Below is a small trained network, with its code and all its weights. Each question gives an input and a class and asks what happens when units are switched off, that is, made to give their printed mean instead of their output.

import numpy as np


def w(rows, s, z=0):
    codes = np.array(rows[::2]) - 128.0
    scale = np.full(codes.shape[1], s)
    scale[-1] = z or s
    return codes * scale


def f(y):
    return y / 2 * (1 + np.tanh(0.7978845608 * (y + 0.044715 * y**3)))


def log_softmax(a):
    a = a - a.max(-1, keepdims=True)
    return a - np.log(np.exp(a).sum(-1, keepdims=True))


def net(x, mask):
    res = np.array(x, float).reshape(1, 3) / 4 @ E
    y = f(res @ A[0][:, :-1].T + A[0][:, -1])
    res = res + np.where(mask, y, B[0][:, -1]) @ B[0][:, :-1]
    return log_softmax(res[-1] @ U[:, :-1].T + U[:, -1])


A, B = {}, {}
E = w([
[18,117,84,116,137],'x0',
[73,49,239,207,170],'x1',
[140,115,40,247,32],'x2',
],0.011)
A[0] = w([
[149,135,186,80,223,205],'n1',
[108,151,66,92,120,201],'n2',
[103,103,195,135,157,90],'n3',
[132,79,105,250,119,171],'n4',
[88,103,180,151,149,251],'n5',
[79,77,84,181,121,168],'n6',
[171,167,98,127,85,218],'n7',
[137,129,107,197,70,178],'n8',
[182,161,121,133,125,96],'n9',
[145,171,80,85,94,181],'n10',
[180,106,211,132,145,255],'n11',
],0.02,0.0048)
B[0] = w([
[82,93,221,86,252,242],'n1',
[67,115,51,211,172,206],'n2',
[81,194,233,192,50,200],'n3',
[195,254,89,40,79,251],'n4',
[67,240,164,98,61,214],'n5',
[90,206,32,71,39,214],'n6',
[234,48,119,149,103,217],'n7',
[203,183,36,63,13,230],'n8',
[224,70,151,138,167,171],'n9',
[149,39,5,211,158,223],'n10',
[231,108,234,87,138,212],'n11',
],0.0096,0.021)
U = w([
[223,106,188,108,153,161],'0',
[136,74,143,92,194,4],'1',
[186,210,82,86,57,141],'2',
[57,154,94,99,236,84],'3',
[194,66,55,248,79,106],'4',
[16,202,94,103,90,166],'5',
[99,193,251,112,136,145],'6',
],0.013,0.0039)

Each question gives the input, the list of numbers given to net, and the class t.
The units are the neurons (one row each of A and B). Each row of codes is followed by its name. A weight is (code - 128) times the scale printed after its matrix; where a second scale follows, it is the last column's (A, B and U).
mask holds one flag per neuron, in row order. A switched-off neuron (its flag False) gives its mean, the last column of its row in B, instead of its output. The means were averaged over made-up inputs and are rounded, as every weight is.
A unit's drop is (log p(t) with every unit on - log p(t) with that unit switched off) / (log p(t) with every unit on - log p(t) with every unit switched off).
unit that matters most: the unit with the biggest drop
k most important neurons: the k neurons with the biggest drops, biggest first
drop when u is switched off: that unit's drop, to one decimal
input [1,-7,-7], class 3: unit that matters most : n1
input [6,5,-1], class 5: 2 most important neurons : (n6 n11)
input [8,-3,-1], class 5: 2 most important neurons : (n7 n1)
input [7,8,2], class 5: 4 most important neurons : (n5 n7 n11 n3)
input [-3,-3,-8], class 1: 2 most important neurons : (n1 n5)
input [-5,0,-3], class 0: 2 most important neurons : (n5 n11)
input [5,-1,-1], class 5: 2 most important neurons : (n1 n7)
input [-4,-1,-4], class 0: drop when n5 is switched off : 0.2
input [5,6,0], class 5: drop when n6 is switched off : 0.2
input [-4,-1,2], class 4: drop when n1 is switched off : 0.4
